6842  4992  6891  4493  6303  5660  5753  5299  4934  6264  5908  5561  5198  5109  6260
5840  5986  4785  5268  3910  6231  4319  3534  4575  6118  5140  7550  4675  4547  6454
5293  6681  3174  2787  5106  5280  5674  5138  5563  3642  5601  6356  3735  5203  5584
5931  4495  5528  5734  8097  5850  4956  6181  4844  6264  3912  5031  4153  5484  5487
4382  5290  6520  4493  5904  5660  5355  4978  6192  5536  7751  4633  5093  7358  5197
5202  6483  6396  5424  5306  5184  6550  4497  6372  4807  7597  7682  6765  6140  4907
5749  6185  6024  8060  5306  6706  6391  4898  5743  2477  7751  7284  4048  5859  5197
7116  6284  5776  4493  6701  6897  5833  5459  5833  5244  6829  4765  5407  5203  5294
5931  4197  6396  5113  9892  4043  6311  5219  3945  5973  4833  5693  4362  6421  7710
: 5931

30  37  62  61  61  38  36  38  39
66  73  27  27  31  47  73  69  74
36  41  57  57  58  44  41  42  42
65  76  29  37  39  69  77  67  73
49  52  48  47  49  50  51  46  50
33  59  61  51  48  38  57  57  64
80  60  20  23  30  52  60  54  55
35  60  54  47  48  31  58  57  64
32   7  70  68  66  36   7  18   7
38  19  61  60  60  38  19  26  19
37  40  56  57  57  43  40  41  41
: 37

 375   461   572    -9  -106   426  -208   355   337   168   269
 501   419   657  -140  -236   447   -32   411   257  -118   587
  65    40   -67   497   426   -39   417   160   224   551  -389
 295   -35   260   -49   383   -25  -484  -122   310   117  -530
-307   461   -14    44  -223   594  -172  -239  -162   159   305
 496   149   256  -152  -102    20  -308   -91   -81   171   637
-225   338   146   221   167   298   -20   -84  -118   380   398
-214   228   162   231   182   118    74    26     4   400   503
 369    37   377   413   329   546   421   329   136    13   381
: 369

2828  6761  6350  9766  9543  5985
4049  4780  6206  4425  5238  2348
4034  4740  4197  7836  8890  6208
2695  9613  8158  3646  5105  5437
6010  2923  6101  3174  8283  8289
9686  4141  4554  4298  5643  2056
2279  3728  9541  6149  7302  5341
6643  7160  4008  3090  9426  8673
7994  6408  7600  8304  3543  8234
4028  5571  2556  9895  7564  6013
7631  1998  3342  2455  3771  8988
: 7631

  9  -17  -12  -13  -23  -27    2
 12  -20  -10   -9  -16  -39  -20
  4   13   38   20    8   20  -14
  9   25    2    6  -13   35   10
 -3  -25   -5    5  -17  -28  -16
-18  -14   22   -4   24   -3    5
: -18
---
[[-0.19 -0.13 -0.08 -0.08 -0.10  0.09  0.04]
 [ 0.08  0.05 -0.02 -0.03  0.14  0.03  0.09]
 [-0.09 -0.03 -0.12  0.00 -0.03 -0.11  0.18]] Answer: 0.14

[[-0.03 -0.11  0.14 -0.08 -0.01]
 [-0.11  0.07 -0.15  0.03 -0.04]
 [ 0.08 -0.06  0.05 -0.14  0.05]] Answer: -0.15

[[ 0.08  0.01  0.12 -0.08  0.03]
 [ 0.04  0.07  0.13 -0.17  0.00]
 [ 0.07  0.00  0.10 -0.06  0.00]] Answer: 0.13

[[ 0.07  0.08  0.16 -0.14 -0.06 -0.08]
 [-0.05 -0.08 -0.08  0.04  0.09  0.05]
 [-0.02  0.01  0.00  0.15  0.04  0.04]] Answer: 0.04

[[ -23.35  138.54  -56.75   17.21 -113.89]
 [   8.45 -168.57   -0.52  -42.79  -89.59]
 [ -35.70   72.93  -12.71  -81.44  -77.56]] Answer: -0.52

[[ -68.91  128.21  -36.89  128.70 -120.04    0.84  -50.16]
 [  14.11 -108.12  -18.01 -137.00    4.91  -49.08    1.26]
 [ -96.98   60.25  -74.06  160.66  -82.00  -15.44  -78.61]] Answer: 4.91
---
[-21.9   8.9  80.2 -10.7  54.8] Out: -10.7
[-19.3 -26.3 -20.8  80.2 -16.9] Out: 80.2
[-53.5  23.5  -1.9 -69.3   9.3] Out: -69.3
[-68.3 -39.7 -47.1   8.6  77.6] Out: 8.6
[ 42.8 -69.1 -47.1 -72.8  13.9] Out: -72.8
[ -1.7  30.9  29.3 -62.6   9.8] Out: -62.6
---
[[21 41 82 59 35 58  6]
 [40 64 74 59 45 68 25]] ⇒ 58

[5 4 3 0 8] ⇒ 0

[4711 6601 2176 9561 6194] ⇒ 9561

[ 89 857 349 516 737 725 704] ⇒ 725

[33 22 84 60 26 28 33] ⇒ 28

[77 10 51 46 39 40 38] ⇒ 40
---
[-70.0 -36.6 -62.3  15.0] value 15.0, -70.0

[[-21.4 -18.5  37.4  11.0   5.1 -28.5 -44.8]
 [ 13.2   9.0   1.7 -17.8  -7.8 -71.3   0.8]] value -44.8, 13.2

[-49.1  35.4 -74.7 -27.0] value -27.0, -49.1

[[ 23.6  19.6  10.2 -26.0 -18.4 -24.6]
 [ 29.1 -27.8   0.3 -64.2  -5.3 -34.0]
 [ 14.7  18.3   4.6 -31.6 -27.1 -26.1]] value -24.6, 14.7

[  9.5 -37.5 -32.6  62.8 -10.1] value -10.1, 9.5

[[-25.1 -53.9 -54.6  -2.6  30.3  38.5  69.4]
 [ 69.9 -16.1  47.4 -66.8  12.5 -41.1 -17.9]
 [-57.8  52.9 -16.6  71.1 -27.9  27.9 -20.2]] value 69.4, -57.8

[  0.0   6.1  36.5  44.2   9.5 -80.0 -41.6] value -41.6, 0.0

[ 26.8  80.6 -11.0  57.5] value 57.5, 26.8

[  0.0  60.0 -41.6   7.0] value 7.0, 0.0
---
[[-62.7 -10.4 -25.3 -11.9  42.1 -59.9]
 [-72.4 -41.7 -33.5   2.2  34.5 -55.1]
 [-39.2 -28.4 -20.1 -60.9  13.4 -51.5]] -> -28.4

[[ 83.0 -26.5  10.0 -13.9 -32.9 -18.4]
 [-61.2 -42.4 -18.9  -9.7  19.0 -56.2]] -> -42.4

[[ 79.5 -40.9 -25.0  15.8 -36.0  39.1]
 [ 38.9  20.1 -12.2 -64.5 -53.0 -30.6]] -> 20.1

[  5.8  69.3  10.4   1.2 -60.9 -24.6] -> 69.3

[[-12.0  29.1 -10.4  63.1 -18.2 -34.5]
 [-46.2  47.3  34.5 -43.7 -14.6 -20.6]
 [ 56.8  33.9 -28.3 -29.3  -8.3 -20.5]] -> 33.9

[[-81.4 -56.1  -6.7 -57.2 -27.7   4.0]
 [-25.7  -3.6 -47.3 -83.0 -19.2  48.1]] -> -3.6

[[  2.6  19.0 -63.3   3.3  15.0 -37.1]
 [  2.8  18.8 -29.8   5.2   2.4 -26.5]
 [  3.3  18.1 -54.2   4.3  11.2 -35.3]] -> 18.1

[[ 17.9 -54.4 -54.9  11.2  30.0  -3.0]
 [ 30.4 -30.1  22.2 -15.7  53.2  69.6]
 [ 33.2  53.3 -38.2  29.0   4.9  -7.6]] -> 53.3

[ 81.4  78.6  21.9 -13.4  48.3  63.6] -> 78.6

[ 67.6 -51.7  66.3 -24.9  18.8  84.8] -> -51.7
